Below are the code and all the weights of a small trained network. Each question names an input and a class and asks about switching units off, where a switched-off unit gives its printed mean instead of its output.

import numpy as np


def w(rows, s, z=0):
    codes = np.array(rows[::2]) - 128.0
    scale = np.full(codes.shape[1], s)
    scale[-1] = z or s
    return codes * scale


def norm(h):
    return h / np.sqrt((h * h).mean(-1, keepdims=True) + 1e-5)


def f(y):
    return y / 2 * (1 + np.tanh(0.7978845608 * (y + 0.044715 * y**3)))


def log_softmax(a):
    a = a - a.max(-1, keepdims=True)
    return a - np.log(np.exp(a).sum(-1, keepdims=True))


def net(x, mask):
    res = np.array(x, float).reshape(1, 6) / 4 @ E
    u = 0
    for l in range(3):
        y = f(norm(res) @ A[l][:, :-1].T + A[l][:, -1])
        res = res + np.where(mask[u : u + 4], y, B[l][:, -1]) @ B[l][:, :-1]
        u += 4
    return log_softmax(norm(res)[-1] @ U[:, :-1].T + U[:, -1])


A, B = {}, {}
E = w([
[94,102,55,245,116,6,7,119,206,63,75,108],'x0',
[110,154,78,43,167,153,51,243,128,96,72,247],'x1',
[126,125,127,144,130,114,149,135,127,142,128,159],'x2',
[127,125,125,123,133,114,128,141,125,140,128,112],'x3',
[105,26,222,117,147,79,156,159,55,3,166,151],'x4',
[129,124,130,129,111,116,129,117,100,139,102,143],'x5',
],0.0047)
A[0] = w([
[96,161,188,81,109,126,121,134,165,164,150,135,4],'L0N0',
[197,135,175,5,191,237,185,114,84,244,171,148,32],'L0N1',
[157,255,23,160,93,231,100,129,157,250,103,107,39],'L0N2',
[56,213,69,47,104,153,99,240,132,86,94,199,13],'L0N3',
],0.0033,0.0024)
B[0] = w([
[215,122,239,102,187,165,198,117,78,129,40,106,107],'L0N0',
[74,205,74,190,39,128,167,194,87,63,82,115,252],'L0N1',
[102,89,192,18,185,18,180,67,254,167,78,113,238],'L0N2',
[236,52,101,172,155,134,81,64,75,168,205,138,191],'L0N3',
],0.0053,0.0041)
A[1] = w([
[149,188,188,50,77,251,223,172,79,117,95,104,46],'L1N0',
[205,138,176,244,72,131,217,29,109,188,150,23,2],'L1N1',
[134,5,239,89,166,92,159,170,69,28,158,157,19],'L1N2',
[167,155,75,60,188,146,88,186,103,116,101,205,7],'L1N3',
],0.0035,0.0022)
B[1] = w([
[90,163,108,199,84,119,124,163,99,88,150,126,253],'L1N0',
[188,34,136,117,196,177,67,145,94,145,184,155,226],'L1N1',
[135,172,126,43,138,77,175,51,255,201,64,118,220],'L1N2',
[132,69,197,154,138,163,77,101,93,157,165,107,167],'L1N3',
],0.0073,0.0032)
A[2] = w([
[101,130,61,234,111,69,64,141,171,71,92,104,133],'L2N0',
[170,59,134,194,162,147,170,85,76,165,188,80,117],'L2N1',
[94,74,203,90,136,60,158,126,116,2,125,135,29],'L2N2',
[194,104,111,85,166,171,66,218,93,135,107,211,6],'L2N3',
],0.0058,0.0023)
B[2] = w([
[106,193,194,95,72,222,255,201,9,93,165,155,253],'L2N0',
[120,118,108,146,160,125,15,153,127,83,87,201,209],'L2N1',
[150,185,27,85,137,120,123,87,206,230,86,88,181],'L2N2',
[152,55,170,229,173,145,71,58,149,118,193,29,188],'L2N3',
],0.006,0.0046)
U = w([
[79,213,140,149,43,169,212,233,30,53,152,135,158],'0',
[134,162,111,32,152,62,151,49,253,200,69,110,231],'1',
[181,9,149,197,191,169,2,94,95,116,199,127,5],'2',
],0.0079,0.00025)

Each question gives the input, the list of numbers given to net, and the class t.
The units are the neurons (one row each of A and B). Each row of codes is followed by its name. A weight is (code - 128) times the scale printed after its matrix; where a second scale follows, it is the last column's (A, B and U).
mask holds one flag per neuron, layer by layer. A switched-off neuron (its flag False) gives its mean, the last column of its row in B, instead of its output. The means were averaged over made-up inputs and are rounded, as every weight is.
A unit's drop is (log p(t) with every unit on - log p(t) with that unit switched off) / (log p(t) with every unit on - log p(t) with every unit switched off).
The circuit of an input: a set's keep is (log p(t) with only the set's units on - log p(t) with every unit switched off) / (log p(t) with every unit on - log p(t) with every unit switched off). Starting from all 12 units, units are removed one at a time, each time the one whose removal leaves the highest keep (on an exact tie, the one counted first), for as long as the keep stays at least 0.8.
circuit, biggest first: the units of the circuit, biggest drop first
unit that matters most: the unit with the biggest drop
top k neurons: the k neurons with the biggest drops, biggest first
k most important neurons of layer l: the k neurons of layer l with the biggest drops, biggest first
drop when u is switched off: that unit's drop, to one decimal
input [5,-4,1,-8,5,7], class 0: top 4 neurons -> [L2N0, L0N2, L0N0, L1N3]
input [-7,3,-4,7,8,-3], class 1: circuit, biggest first -> [L1N2]
input [3,-8,-1,-8,-7,8], class 2: top 2 neurons -> [L1N1, L1N2]
input [6,-3,0,-6,-5,3], class 0: top 2 neurons -> [L2N0, L1N2]
input [-1,5,7,1,5,3], class 1: top 2 neurons -> [L1N2, L1N1]
input [5,3,-8,-1,5,4], class 0: top 4 neurons -> [L2N0, L0N2, L1N1, L0N0]
input [2,-8,-7,-1,8,-8], class 1: top 2 neurons -> [L1N2, L2N2]
input [8,-2,6,4,8,1], class 0: top 2 neurons -> [L2N0, L0N2]
input [2,-6,1,-8,6,3], class 1: top 3 neurons -> [L1N2, L2N2, L0N3]
input [1,-1,0,1,-1,-8], class 0: top 3 neurons -> [L1N2, L0N3, L1N1]
input [3,-1,4,5,-3,1], class 0: top 2 neurons -> [L2N0, L1N2]
input [-5,-7,1,0,-1,2], class 2: top 3 neurons -> [L1N1, L2N0, L2N1]
input [-2,8,-1,-1,-6,-7], class 2: 2 most important neurons of layer 1 -> [L1N2, L1N3]
input [-2,4,3,-7,-1,-7], class 2: unit that matters most -> L0N3
input [5,3,7,-2,7,-5], class 1: top 3 neurons -> [L1N2, L2N2, L0N1]
input [1,1,0,-5,6,6], class 1: drop when L0N1 is switched off -> 0.0
input [8,-1,-5,-6,1,3], class 0: drop when L2N0 is switched off -> 0.1
input [5,-1,0,2,-2,6], class 0: drop when L2N0 is switched off -> 0.1
input [8,5,-8,0,1,8], class 0: drop when L2N0 is switched off -> 1.5
input [-5,-8,6,5,-1,8], class 2: most important neuron of layer 1 -> [L1N1]
